Here is a tiny trained network, its code and every weight. The questions are about switching its units off for an input and a class, where a switched-off unit gives its printed mean instead of its output.

import numpy as np


def w(rows, s, z=0):
    codes = np.array(rows[::2]) - 128.0
    scale = np.full(codes.shape[1], s)
    scale[-1] = z or s
    return codes * scale


def f(y):
    return y / 2 * (1 + np.tanh(0.7978845608 * (y + 0.044715 * y**3)))


def log_softmax(a):
    a = a - a.max(-1, keepdims=True)
    return a - np.log(np.exp(a).sum(-1, keepdims=True))


def net(x, mask):
    res = np.array(x, float).reshape(1, 7) / 4 @ E
    y = f(res @ A[0][:, :-1].T + A[0][:, -1])
    res = res + np.where(mask, y, B[0][:, -1]) @ B[0][:, :-1]
    return log_softmax(res[-1] @ U[:, :-1].T + U[:, -1])


A, B = {}, {}
E = w([
[86,153,103,137,127,112,131],'x0',
[96,89,90,104,209,144,120],'x1',
[166,116,109,85,100,103,3],'x2',
[167,114,207,65,140,120,180],'x3',
[142,186,156,109,41,80,134],'x4',
[69,165,193,63,158,53,94],'x5',
[107,126,232,201,178,144,116],'x6',
],0.0049)
A[0] = w([
[112,128,211,144,170,126,167,229],'neuron 0',
[148,109,80,209,143,161,91,121],'neuron 1',
[128,129,126,127,127,129,129,127],'neuron 2',
[79,131,33,96,184,116,105,117],'neuron 3',
[135,134,127,112,124,123,117,154],'neuron 4',
[164,139,146,25,61,94,10,214],'neuron 5',
[147,144,105,125,89,134,187,178],'neuron 6',
[92,129,62,97,161,121,114,151],'neuron 7',
[136,128,130,92,109,107,98,205],'neuron 8',
[94,172,197,173,94,103,127,156],'neuron 9',
[128,126,128,129,129,127,128,122],'neuron 10',
[145,89,198,74,222,158,184,3],'neuron 11',
[128,128,127,128,128,129,127,131],'neuron 12',
[127,126,122,129,131,128,126,139],'neuron 13',
[119,133,179,137,166,126,155,178],'neuron 14',
[164,138,83,105,36,135,221,167],'neuron 15',
[105,158,186,167,111,106,130,143],'neuron 16',
[140,110,95,186,136,157,102,143],'neuron 17',
[129,128,137,126,139,127,135,95],'neuron 18',
[143,141,109,129,98,130,176,174],'neuron 19',
[139,131,130,93,112,107,100,202],'neuron 20',
[146,112,84,203,141,165,92,120],'neuron 21',
],0.013,0.0012)
B[0] = w([
[99,136,219,169,173,123,152,188],'neuron 0',
[138,135,57,206,112,140,89,169],'neuron 1',
[130,122,130,126,128,130,127,128],'neuron 2',
[47,117,67,54,164,120,134,190],'neuron 3',
[134,127,137,115,127,131,116,135],'neuron 4',
[192,145,198,38,62,90,11,255],'neuron 5',
[167,116,113,111,112,133,179,158],'neuron 6',
[72,118,99,73,149,130,125,168],'neuron 7',
[147,125,153,100,123,133,95,160],'neuron 8',
[66,114,170,148,60,135,136,173],'neuron 9',
[127,136,125,128,129,125,130,128],'neuron 10',
[196,148,142,136,252,124,122,192],'neuron 11',
[128,130,126,128,128,127,128,128],'neuron 12',
[125,131,121,126,128,129,127,129],'neuron 13',
[119,120,189,151,164,143,133,162],'neuron 14',
[198,115,106,81,88,135,243,199],'neuron 15',
[78,129,163,145,84,125,141,160],'neuron 16',
[138,134,82,179,114,131,103,155],'neuron 17',
[129,135,131,133,138,122,131,127],'neuron 18',
[159,116,117,115,114,136,165,150],'neuron 19',
[146,130,151,103,122,131,98,158],'neuron 20',
[139,131,64,200,112,141,91,166],'neuron 21',
],0.032,0.0083)
U = w([
[177,154,169,51,69,65,27,155],'0',
[157,159,172,160,254,132,139,2],'1',
[31,130,196,180,84,131,171,156],'2',
[133,134,43,232,98,177,78,185],'3',
[196,90,96,90,86,153,248,143],'4',
[24,98,55,62,169,122,124,113],'5',
],0.0043,0.00069)

Each question gives the input, the list of numbers given to net, and the class t.
The units are the neurons (one row each of A and B). Each row of codes is followed by its name. A weight is (code - 128) times the scale printed after its matrix; where a second scale follows, it is the last column's (A, B and U).
mask holds one flag per neuron, in row order. A switched-off neuron (its flag False) gives its mean, the last column of its row in B, instead of its output. The means were averaged over made-up inputs and are rounded, as every weight is.
A unit's drop is (log p(t) with every unit on - log p(t) with that unit switched off) / (log p(t) with every unit on - log p(t) with every unit switched off).
The circuit of an input: a set's keep is (log p(t) with only the set's units on - log p(t) with every unit switched off) / (log p(t) with every unit on - log p(t) with every unit switched off). Starting from the 12 units with the biggest drops (on a tie, the unit counted first), units are removed one at a time, each time the one whose removal leaves the highest keep (on an exact tie, the one counted first), for as long as the keep stays at least 0.8.
circuit, biggest first: the units of the circuit, biggest drop first
k most important neurons: the k neurons with the biggest drops, biggest first
drop when u is switched off: that unit's drop, to one decimal
input [-1,8,3,-7,0,3,-2], class 5: circuit, biggest first => (neuron 3)
input [3,-3,-3,-8,2,3,-4], class 5: 2 most important neurons => (neuron 5; neuron 3)
input [2,-3,-2,8,4,-7,6], class 2: 3 most important neurons => (neuron 0; neuron 9; neuron 16)
input [1,3,-2,0,1,3,-5], class 5: circuit, biggest first => (neuron 5; neuron 3)
input [4,7,3,-2,3,-1,3], class 5: circuit, biggest first => (neuron 5; neuron 3)
input [7,-5,-1,1,-8,-2,-6], class 4: circuit, biggest first => (neuron 15; neuron 5)
input [-7,-3,-1,0,-2,-3,5], class 1: 2 most important neurons => (neuron 0; neuron 5)
input [1,6,5,-3,-7,8,-8], class 5: 2 most important neurons => (neuron 3; neuron 7)
input [-8,4,-7,-4,3,8,8], class 2: 2 most important neurons => (neuron 9; neuron 16)
input [-1,2,8,-3,-7,-3,-1], class 3: 2 most important neurons => (neuron 1; neuron 21)
input [2,8,6,-8,0,-2,2], class 3: 3 most important neurons => (neuron 1; neuron 21; neuron 17)
input [-5,6,-3,-6,1,1,8], class 1: 3 most important neurons => (neuron 0; neuron 14; neuron 11)
input [1,-2,-5,-2,0,-7,8], class 3: 2 most important neurons => (neuron 1; neuron 21)
input [5,-1,-6,5,-5,6,8], class 1: circuit, biggest first => (neuron 11)
input [-1,8,-5,-1,1,8,-4], class 5: drop when neuron 3 is switched off => 0.3
input [-3,-8,-1,2,-7,-7,-8], class 4: drop when neuron 15 is switched off => 0.2
input [5,2,1,2,2,-7,8], class 3: drop when neuron 1 is switched off => 0.1
